Here is a tiny trained network, its code and every weight. The questions are about switching its units off for an input and a target symbol, where a switched-off unit gives its printed mean instead of its output.

import numpy as np


def w(rows, s, z=0):
    codes = np.array(rows[::2]) - 128.0
    scale = np.full(codes.shape[1], s)
    scale[-1] = z or s
    return codes * scale


def norm(h):
    return h / np.sqrt((h * h).mean(-1, keepdims=True) + 1e-5)


def f(y):
    return y / 2 * (1 + np.tanh(0.7978845608 * (y + 0.044715 * y**3)))


def softmax(a):
    e = np.exp(a - a.max(-1, keepdims=True))
    return e / e.sum(-1, keepdims=True)


def log_softmax(a):
    a = a - a.max(-1, keepdims=True)
    return a - np.log(np.exp(a).sum(-1, keepdims=True))


def net(x, mask):
    ids = ['αδζημω'.index(c) for c in x.split()]
    T = len(ids)
    res = E[ids] + P[:T]
    u = 0
    for l in range(2):
        r = norm(res)
        for j in range(3):
            rows = slice(2 * j, 2 * j + 2)
            q, k, v = (r @ M[l][rows].T for M in (Q, K, V))
            z = softmax(np.where(np.tri(T) > 0, q @ k.T / 2**0.5, -1e9)) @ v
            o = O[l][rows]
            res = res + np.where(mask[u + j], z, o[:, -1]) @ o[:, :-1]
        u += 3
        y = f(norm(res) @ A[l][:, :-1].T + A[l][:, -1])
        res = res + np.where(mask[u : u + 4], y, B[l][:, -1]) @ B[l][:, :-1]
        u += 4
    return log_softmax(norm(res)[-1] @ U[:, :-1].T + U[:, -1])


Q, K, V, O, A, B = {}, {}, {}, {}, {}, {}
E = w([
[62,198,144,177],'α',
[40,144,30,130],'δ',
[154,236,170,169],'ζ',
[131,188,157,157],'η',
[250,170,37,202],'μ',
[123,173,47,40],'ω',
],0.015)
P = w([
[13,118,219,118],'0',
[43,228,108,236],'1',
[45,214,111,152],'2',
[77,49,115,105],'3',
[139,118,104,208],'4',
[117,126,143,253],'5',
[233,143,127,14],'6',
[136,16,227,242],'7',
[113,88,172,247],'8',
[101,129,179,192],'9',
[177,147,116,13],'10',
],0.0059)
Q[0] = w([
[162,87,74,233],'0.h1',
[155,110,65,164],'0.h1',
[170,97,120,142],'0.h2',
[137,140,146,133],'0.h2',
[96,134,241,112],'0.h3',
[180,254,181,168],'0.h3',
],0.032)
K[0] = w([
[120,241,63,137],'0.h1',
[102,187,115,164],'0.h1',
[176,64,135,134],'0.h2',
[136,77,160,100],'0.h2',
[110,156,247,139],'0.h3',
[172,253,177,172],'0.h3',
],0.026)
V[0] = w([
[153,140,74,248],'0.h1',
[31,48,222,213],'0.h1',
[229,124,156,131],'0.h2',
[54,17,252,33],'0.h2',
[115,103,251,127],'0.h3',
[118,38,97,111],'0.h3',
],0.017)
O[0] = w([
[169,52,149,168,179],'0.h1',
[61,92,91,202,127],'0.h1',
[159,150,50,161,25],'0.h2',
[4,164,62,93,3],'0.h2',
[86,184,124,171,32],'0.h3',
[85,58,88,112,102],'0.h3',
],0.016,0.017)
A[0] = w([
[192,121,89,149,5],'0.n1',
[149,8,124,196,142],'0.n2',
[216,186,157,202,147],'0.n3',
[171,203,38,208,241],'0.n4',
],0.018,0.0019)
B[0] = w([
[92,120,132,101,144],'0.n1',
[181,175,157,49,252],'0.n2',
[55,100,203,129,201],'0.n3',
[218,105,2,192,133],'0.n4',
],0.02,0.017)
Q[1] = w([
[56,125,127,129],'1.h1',
[147,187,135,197],'1.h1',
[148,172,169,180],'1.h2',
[145,123,127,253],'1.h2',
[117,105,199,138],'1.h3',
[37,143,148,62],'1.h3',
],0.029)
K[1] = w([
[106,178,171,136],'1.h1',
[199,135,238,175],'1.h1',
[207,75,169,66],'1.h2',
[252,159,254,99],'1.h2',
[175,71,24,47],'1.h3',
[51,110,101,90],'1.h3',
],0.022)
V[1] = w([
[166,50,154,79],'1.h1',
[4,64,209,104],'1.h1',
[54,185,84,27],'1.h2',
[127,159,66,200],'1.h2',
[179,164,52,111],'1.h3',
[182,225,201,162],'1.h3',
],0.023)
O[1] = w([
[57,157,74,167,192],'1.h1',
[128,99,4,158,255],'1.h1',
[132,171,99,40,157],'1.h2',
[90,74,127,104,25],'1.h2',
[121,85,90,149,104],'1.h3',
[188,116,83,100,163],'1.h3',
],0.023)
A[1] = w([
[61,50,58,37,203],'1.n1',
[100,5,116,166,5],'1.n2',
[165,67,76,29,85],'1.n3',
[101,19,107,87,141],'1.n4',
],0.025,0.0021)
B[1] = w([
[251,192,185,184,207],'1.n1',
[139,154,58,13,149],'1.n2',
[17,202,182,189,252],'1.n3',
[28,66,79,193,163],'1.n4',
],0.025,0.017)
U = w([
[43,157,169,202,74],'α',
[161,194,59,167,97],'δ',
[110,87,118,120,254],'ζ',
[112,89,223,108,131],'η',
[255,101,156,129,96],'μ',
[138,223,174,52,86],'ω',
],0.017,0.0063)

Each question gives the input, a string of symbols that net reads in full, and the target symbol t.
The units are the heads (2 rows each of Q, K, V and O) and the neurons (one row each of A and B). Each row of codes is followed by its name. A weight is (code - 128) times the scale printed after its matrix; where a second scale follows, it is the last column's (O, A, B and U).
mask holds one flag per unit, layer by layer, with each layer's heads first. A switched-off unit (its flag False) gives its mean, the last column of its rows in O or B, instead of its output. The means were averaged over made-up inputs and are rounded, as every weight is.
A unit's drop is (log p(t) with every unit on - log p(t) with that unit switched off) / (log p(t) with every unit on - log p(t) with every unit switched off).
The circuit of an input: a set's keep is (log p(t) with only the set's units on - log p(t) with every unit switched off) / (log p(t) with every unit on - log p(t) with every unit switched off). Starting from the 12 units with the biggest drops (on a tie, the unit counted first), units are removed one at a time, each time the one whose removal leaves the highest keep (on an exact tie, the one counted first), for as long as the keep stays at least 0.8.
units of the circuit, in order: the units of the circuit, biggest drop first
top k neurons: the k neurons with the biggest drops, biggest first
k most important neurons of layer l: the k neurons of layer l with the biggest drops, biggest first
input μ ω η α, target η: top 2 neurons => (1.n3; 1.n1)
input α ζ α ω, target α: units of the circuit, in order => (1.n3)
input α α δ, target α: units of the circuit, in order => (1.n3; 0.h3)
input δ ζ α, target α: top 2 neurons => (0.n2; 0.n3)
input ζ δ ω ω μ δ α ζ ζ, target α: top 3 neurons => (0.n3; 0.n2; 1.n1)
input ζ δ ω ω δ, target ζ: top 2 neurons => (0.n4; 1.n2)
input ω δ δ δ ω, target ω: units of the circuit, in order => (0.h1; 0.h2; 1.h2)
input α α δ ζ η ω δ δ μ δ α, target α: units of the circuit, in order => (0.n3; 0.h3)
input ω ω α ζ ζ, target ω: top 3 neurons => (1.n1; 1.n3; 1.n4)
input ζ ω μ ζ, target μ: top 3 neurons => (1.n3; 0.n4; 1.n4)
input μ δ ω, target μ: units of the circuit, in order => (1.h2; 1.n3)
input ζ η δ η, target μ: top 4 neurons => (1.n3; 0.n4; 1.n4; 0.n2)
input ζ δ ω ζ, target μ: units of the circuit, in order => (1.n3; 1.h2)
input ζ ω δ μ ω, target ζ: most important neuron of layer 0 => (0.n4)
input δ ω ω ω μ α, target ω: top 4 neurons => (1.n3; 1.n4; 0.n4; 1.n1)
input δ δ ζ α ζ, target α: units of the circuit, in order => (0.n3; 1.n1)
input ζ δ η α, target μ: top 2 neurons => (1.n3; 1.n4)
input ω α δ μ α δ δ ω μ δ, target ω: 2 most important neurons of layer 0 => (0.n2; 0.n3)
input δ δ δ η, target α: top 2 neurons => (0.n3; 1.n1)
input ω ζ ζ η η, target μ: units of the circuit, in order => (1.n3; 1.h1)
